Below is a small trained network, with its code and all its weights. Each question gives an input and a class and asks what happens when units are switched off, that is, made to give their printed mean instead of their output.

import numpy as np


def w(rows, s, z=0):
    codes = np.array(rows[::2]) - 128.0
    scale = np.full(codes.shape[1], s)
    scale[-1] = z or s
    return codes * scale


def f(y):
    return np.maximum(y, 0)


def log_softmax(a):
    a = a - a.max(-1, keepdims=True)
    return a - np.log(np.exp(a).sum(-1, keepdims=True))


def net(x, mask):
    res = np.array(x, float).reshape(1, 7) / 4 @ E
    y = f(res @ A[0][:, :-1].T + A[0][:, -1])
    res = res + np.where(mask, y, B[0][:, -1]) @ B[0][:, :-1]
    return log_softmax(res[-1] @ U[:, :-1].T + U[:, -1])


A, B = {}, {}
E = w([
[206,186,98,157,123,99,150,153,95],'x0',
[76,176,54,61,101,151,241,85,104],'x1',
[143,149,85,154,71,251,184,91,185],'x2',
[100,91,125,129,78,108,100,196,140],'x3',
[109,50,89,151,186,128,183,153,111],'x4',
[178,204,136,158,29,76,103,144,170],'x5',
[150,128,168,110,112,144,132,134,34],'x6',
],0.013)
A[0] = w([
[125,194,90,152,122,124,86,142,121,101],'N0',
[80,79,117,146,151,111,117,177,153,102],'N1',
[178,102,90,131,217,146,181,122,44,74],'N2',
[85,124,133,169,174,96,118,120,108,2],'N3',
[125,123,119,116,102,118,150,139,101,32],'N4',
[112,170,127,79,69,68,191,153,23,56],'N5',
[162,197,113,156,126,51,69,163,151,33],'N6',
[48,59,118,80,247,90,112,159,138,43],'N7',
[156,147,187,173,106,76,63,162,156,130],'N8',
[152,134,126,161,166,139,155,151,95,49],'N9',
[114,128,179,112,119,159,104,104,123,54],'N10',
[91,153,116,189,109,138,144,145,131,89],'N11',
[145,54,135,128,175,146,137,162,117,134],'N12',
[123,172,70,102,89,171,231,89,196,65],'N13',
[103,172,69,138,132,175,157,122,161,52],'N14',
],0.011,0.006)
B[0] = w([
[142,167,111,100,123,96,139,101,157,167],'N0',
[102,93,120,180,55,97,141,151,131,186],'N1',
[141,153,167,196,204,143,178,161,74,221],'N2',
[141,127,128,141,138,81,149,64,128,157],'N3',
[107,146,102,108,140,106,101,132,136,139],'N4',
[94,149,81,2,166,129,104,186,72,201],'N5',
[193,155,150,92,157,35,176,129,166,215],'N6',
[45,59,181,150,101,37,152,33,118,244],'N7',
[237,110,123,103,86,98,87,147,183,241],'N8',
[144,160,133,169,151,181,113,128,115,154],'N9',
[96,169,138,146,105,152,54,81,175,151],'N10',
[150,102,96,117,98,139,98,97,150,153],'N11',
[127,80,143,219,151,119,138,126,92,199],'N12',
[93,179,73,132,103,172,245,113,191,254],'N13',
[128,128,104,149,123,105,187,108,195,190],'N14',
],0.0082,0.017)
U = w([
[54,212,64,18,126,109,142,163,2,98],'0',
[154,3,105,208,5,205,55,224,185,3],'1',
[252,185,128,106,63,13,77,146,170,159],'2',
[14,25,164,148,105,38,118,73,113,133],'3',
[110,206,219,81,30,246,6,11,177,95],'4',
[94,189,8,128,79,192,228,85,216,245],'5',
[162,145,152,206,226,150,164,120,29,50],'6',
],0.0082,0.0035)

Each question gives the input, the list of numbers given to net, and the class t.
The units are the neurons (one row each of A and B). Each row of codes is followed by its name. A weight is (code - 128) times the scale printed after its matrix; where a second scale follows, it is the last column's (A, B and U).
mask holds one flag per neuron, in row order. A switched-off neuron (its flag False) gives its mean, the last column of its row in B, instead of its output. The means were averaged over made-up inputs and are rounded, as every weight is.
A unit's drop is (log p(t) with every unit on - log p(t) with that unit switched off) / (log p(t) with every unit on - log p(t) with every unit switched off).
The circuit of an input: a set's keep is (log p(t) with only the set's units on - log p(t) with every unit switched off) / (log p(t) with every unit on - log p(t) with every unit switched off). Starting from the 12 units with the biggest drops (on a tie, the unit counted first), units are removed one at a time, each time the one whose removal leaves the highest keep (on an exact tie, the one counted first), for as long as the keep stays at least 0.8.
units of the circuit, in order: the units of the circuit, biggest drop first
top k neurons: the k neurons with the biggest drops, biggest first
drop of u: that unit's drop, to one decimal
input [-1,6,-7,-6,-7,-4,-5], class 0: top 4 neurons => (N5, N12, N1, N14)
input [8,0,5,-5,0,-5,4], class 6: units of the circuit, in order => (N2)
input [0,-2,1,1,-1,-1,7], class 6: units of the circuit, in order => (N7, N8)
input [-6,-1,0,-2,3,5,-3], class 1: top 2 neurons => (N7, N13)
input [6,2,1,5,-3,-8,-2], class 6: top 2 neurons => (N13, N2)
input [-2,5,-8,3,1,1,2], class 0: top 2 neurons => (N5, N12)
input [-6,-6,0,-6,-2,1,-3], class 4: top 2 neurons => (N6, N10)
input [-6,-4,1,-1,-7,-6,0], class 4: top 3 neurons => (N10, N2, N6)
input [2,1,-5,3,2,1,4], class 0: drop of N5 => 0.6
input [-7,0,1,0,-3,4,-2], class 4: drop of N6 => 0.1
input [-4,-4,-4,7,-8,-3,-1], class 2: drop of N8 => 2.0
